Here is a tiny trained network, its code and every weight. The questions are about switching its units off for an input and a target symbol, where a switched-off unit gives its printed mean instead of its output.

import numpy as np


def w(rows, s, z=0):
    codes = np.array(rows[::2]) - 128.0
    scale = np.full(codes.shape[1], s)
    scale[-1] = z or s
    return codes * scale


def f(y):
    return y / 2 * (1 + np.tanh(0.7978845608 * (y + 0.044715 * y**3)))


def softmax(a):
    e = np.exp(a - a.max(-1, keepdims=True))
    return e / e.sum(-1, keepdims=True)


def log_softmax(a):
    a = a - a.max(-1, keepdims=True)
    return a - np.log(np.exp(a).sum(-1, keepdims=True))


def net(x, mask):
    ids = ['ΠΨβεζθλτ'.index(c) for c in x.split()]
    T = len(ids)
    res = E[ids] + P[:T]
    r = res
    for j in range(3):
        rows = slice(3 * j, 3 * j + 3)
        q, k, v = (r @ M[0][rows].T for M in (Q, K, V))
        z = softmax(np.where(np.tri(T) > 0, q @ k.T / 3**0.5, -1e9)) @ v
        o = O[0][rows]
        res = res + np.where(mask[j], z, o[:, -1]) @ o[:, :-1]
    y = f(res @ A[0][:, :-1].T + A[0][:, -1])
    res = res + np.where(mask[3:19], y, B[0][:, -1]) @ B[0][:, :-1]
    return log_softmax(res[-1] @ U[:, :-1].T + U[:, -1])


Q, K, V, O, A, B = {}, {}, {}, {}, {}, {}
E = w([
[175,208,81,55],'Π',
[147,90,57,172],'Ψ',
[74,169,200,138],'β',
[67,167,195,156],'ε',
[142,209,81,152],'ζ',
[88,67,198,123],'θ',
[166,116,206,159],'λ',
[186,92,250,67],'τ',
],0.021)
P = w([
[154,25,36,126],'0',
[160,60,76,124],'1',
[158,81,107,132],'2',
[148,106,141,141],'3',
[142,119,163,145],'4',
[136,135,189,139],'5',
[135,147,210,144],'6',
[136,165,235,137],'7',
[131,180,248,137],'8',
[125,186,254,145],'9',
],0.0087)
Q[0] = w([
[173,190,73,82],'head 1',
[109,59,168,101],'head 1',
[121,106,61,124],'head 1',
[113,74,126,58],'head 2',
[99,134,68,153],'head 2',
[2,148,168,169],'head 2',
[100,116,150,90],'head 3',
[122,114,89,78],'head 3',
[164,143,115,95],'head 3',
],0.018)
K[0] = w([
[123,232,62,79],'head 1',
[179,30,228,95],'head 1',
[155,70,15,105],'head 1',
[107,77,126,64],'head 2',
[109,94,5,157],'head 2',
[64,164,88,217],'head 2',
[91,122,150,112],'head 3',
[106,95,79,40],'head 3',
[82,157,105,110],'head 3',
],0.012)
V[0] = w([
[51,117,96,254],'head 1',
[23,204,154,136],'head 1',
[238,203,89,190],'head 1',
[90,131,77,87],'head 2',
[61,65,200,146],'head 2',
[143,171,103,243],'head 2',
[89,141,67,97],'head 3',
[95,122,148,107],'head 3',
[165,183,102,183],'head 3',
],0.0091)
O[0] = w([
[146,109,178,246,2],'head 1',
[120,129,51,190,94],'head 1',
[211,127,116,124,186],'head 1',
[142,109,133,123,37],'head 2',
[126,146,93,88,162],'head 2',
[219,114,129,128,137],'head 2',
[91,130,112,183,46],'head 3',
[119,120,114,153,118],'head 3',
[109,165,158,168,163],'head 3',
],0.011,0.0054)
A[0] = w([
[50,129,133,168,96],'neuron 1',
[128,160,163,72,202],'neuron 2',
[167,90,168,214,186],'neuron 3',
[89,150,115,211,108],'neuron 4',
[211,175,87,146,152],'neuron 5',
[101,145,41,122,58],'neuron 6',
[154,64,9,167,164],'neuron 7',
[190,78,96,88,137],'neuron 8',
[89,145,90,115,197],'neuron 9',
[176,112,49,107,102],'neuron 10',
[114,72,140,133,254],'neuron 11',
[133,146,142,171,45],'neuron 12',
[94,61,81,47,146],'neuron 13',
[108,94,42,92,50],'neuron 14',
[103,93,77,172,114],'neuron 15',
[153,30,50,153,46],'neuron 16',
],0.015,0.0044)
B[0] = w([
[89,89,125,139,154],'neuron 1',
[133,115,125,203,254],'neuron 2',
[93,220,150,60,209],'neuron 3',
[78,123,63,137,156],'neuron 4',
[120,84,132,80,235],'neuron 5',
[115,162,142,33,139],'neuron 6',
[161,41,123,221,157],'neuron 7',
[141,110,131,188,178],'neuron 8',
[135,68,84,110,166],'neuron 9',
[141,70,143,254,168],'neuron 10',
[141,158,130,107,146],'neuron 11',
[120,146,152,72,151],'neuron 12',
[157,165,101,108,228],'neuron 13',
[76,140,196,152,152],'neuron 14',
[144,159,59,226,132],'neuron 15',
[149,83,78,143,140],'neuron 16',
],0.01,0.018)
U = w([
[202,77,2,182,177],'Π',
[114,130,91,137,3],'Ψ',
[87,97,53,141,75],'β',
[105,187,51,191,94],'ε',
[80,231,130,187,58],'ζ',
[28,36,176,90,138],'θ',
[127,194,244,186,217],'λ',
[147,236,46,49,181],'τ',
],0.008,0.0047)

Each question gives the input, a string of symbols that net reads in full, and the target symbol t.
The units are the heads (3 rows each of Q, K, V and O) and the neurons (one row each of A and B). Each row of codes is followed by its name. A weight is (code - 128) times the scale printed after its matrix; where a second scale follows, it is the last column's (O, A, B and U).
mask holds one flag per unit, heads first, then neurons. A switched-off unit (its flag False) gives its mean, the last column of its rows in O or B, instead of its output. The means were averaged over made-up inputs and are rounded, as every weight is.
A unit's drop is (log p(t) with every unit on - log p(t) with that unit switched off) / (log p(t) with every unit on - log p(t) with every unit switched off).
The circuit of an input: a set's keep is (log p(t) with only the set's units on - log p(t) with every unit switched off) / (log p(t) with every unit on - log p(t) with every unit switched off). Starting from the 12 units with the biggest drops (on a tie, the unit counted first), units are removed one at a time, each time the one whose removal leaves the highest keep (on an exact tie, the one counted first), for as long as the keep stays at least 0.8.
circuit, biggest first: the units of the circuit, biggest drop first
unit that matters most: the unit with the biggest drop
k most important neurons: the k neurons with the biggest drops, biggest first
which heads matter: for each layer, one digit per head in row order, 1 if its drop is at least 0.15 and else 0, layers parted by /
input ζ ζ Π ζ θ Ψ Ψ Ψ, target τ: unit that matters most => neuron 3
input ζ θ λ ε τ, target τ: which heads matter => 110
input ζ ζ Ψ Π ε ε β, target ε: circuit, biggest first => (head 1; neuron 4)
input Π ζ λ ε θ Π β ε, target ε: 2 most important neurons => (neuron 5; neuron 4)
input β β Π ζ Ψ τ β, target τ: which heads matter => 100
input θ ε θ ζ ζ β, target ζ: 3 most important neurons => (neuron 5; neuron 4; neuron 9)
input Ψ ζ ζ Ψ λ ζ ζ ε, target ζ: circuit, biggest first => (head 1; neuron 4; neuron 3)
input λ Π ζ, target Π: circuit, biggest first => (head 1; neuron 10)
input Ψ λ Π ε Ψ Π Ψ, target τ: which heads matter => 100
input β Ψ β τ Π β τ ε τ ε, target τ: which heads matter => 110
input τ ε θ β ε Π θ β, target θ: 3 most important neurons => (neuron 13; neuron 1; neuron 2)
input ε ζ ζ Π ε Π ε, target ε: which heads matter => 100
input ζ ε ε ζ ζ Π, target Π: circuit, biggest first => (head 1; neuron 10)
input ζ Ψ τ ε ε ζ, target λ: unit that matters most => head 2
input τ Ψ ε Ψ, target λ: circuit, biggest first => (head 1; neuron 3)
input θ ε ε, target θ: 2 most important neurons => (neuron 1; neuron 13)
input β β β, target β: which heads matter => 110
input λ Ψ Ψ Ψ β ζ, target Π: 3 most important neurons => (neuron 7; neuron 5; neuron 10)
input ε ε β τ Π Π τ ζ ζ θ, target τ: which heads matter => 100
input β Π λ λ ζ ζ ζ Ψ β, target ζ: which heads matter => 110
input Π ε θ ε, target θ: unit that matters most => head 1
input ε ζ ε ζ Π Π ζ ε τ λ, target τ: 2 most important neurons => (neuron 10; neuron 13)
input ζ β τ ζ, target λ: 2 most important neurons => (neuron 3; neuron 13)
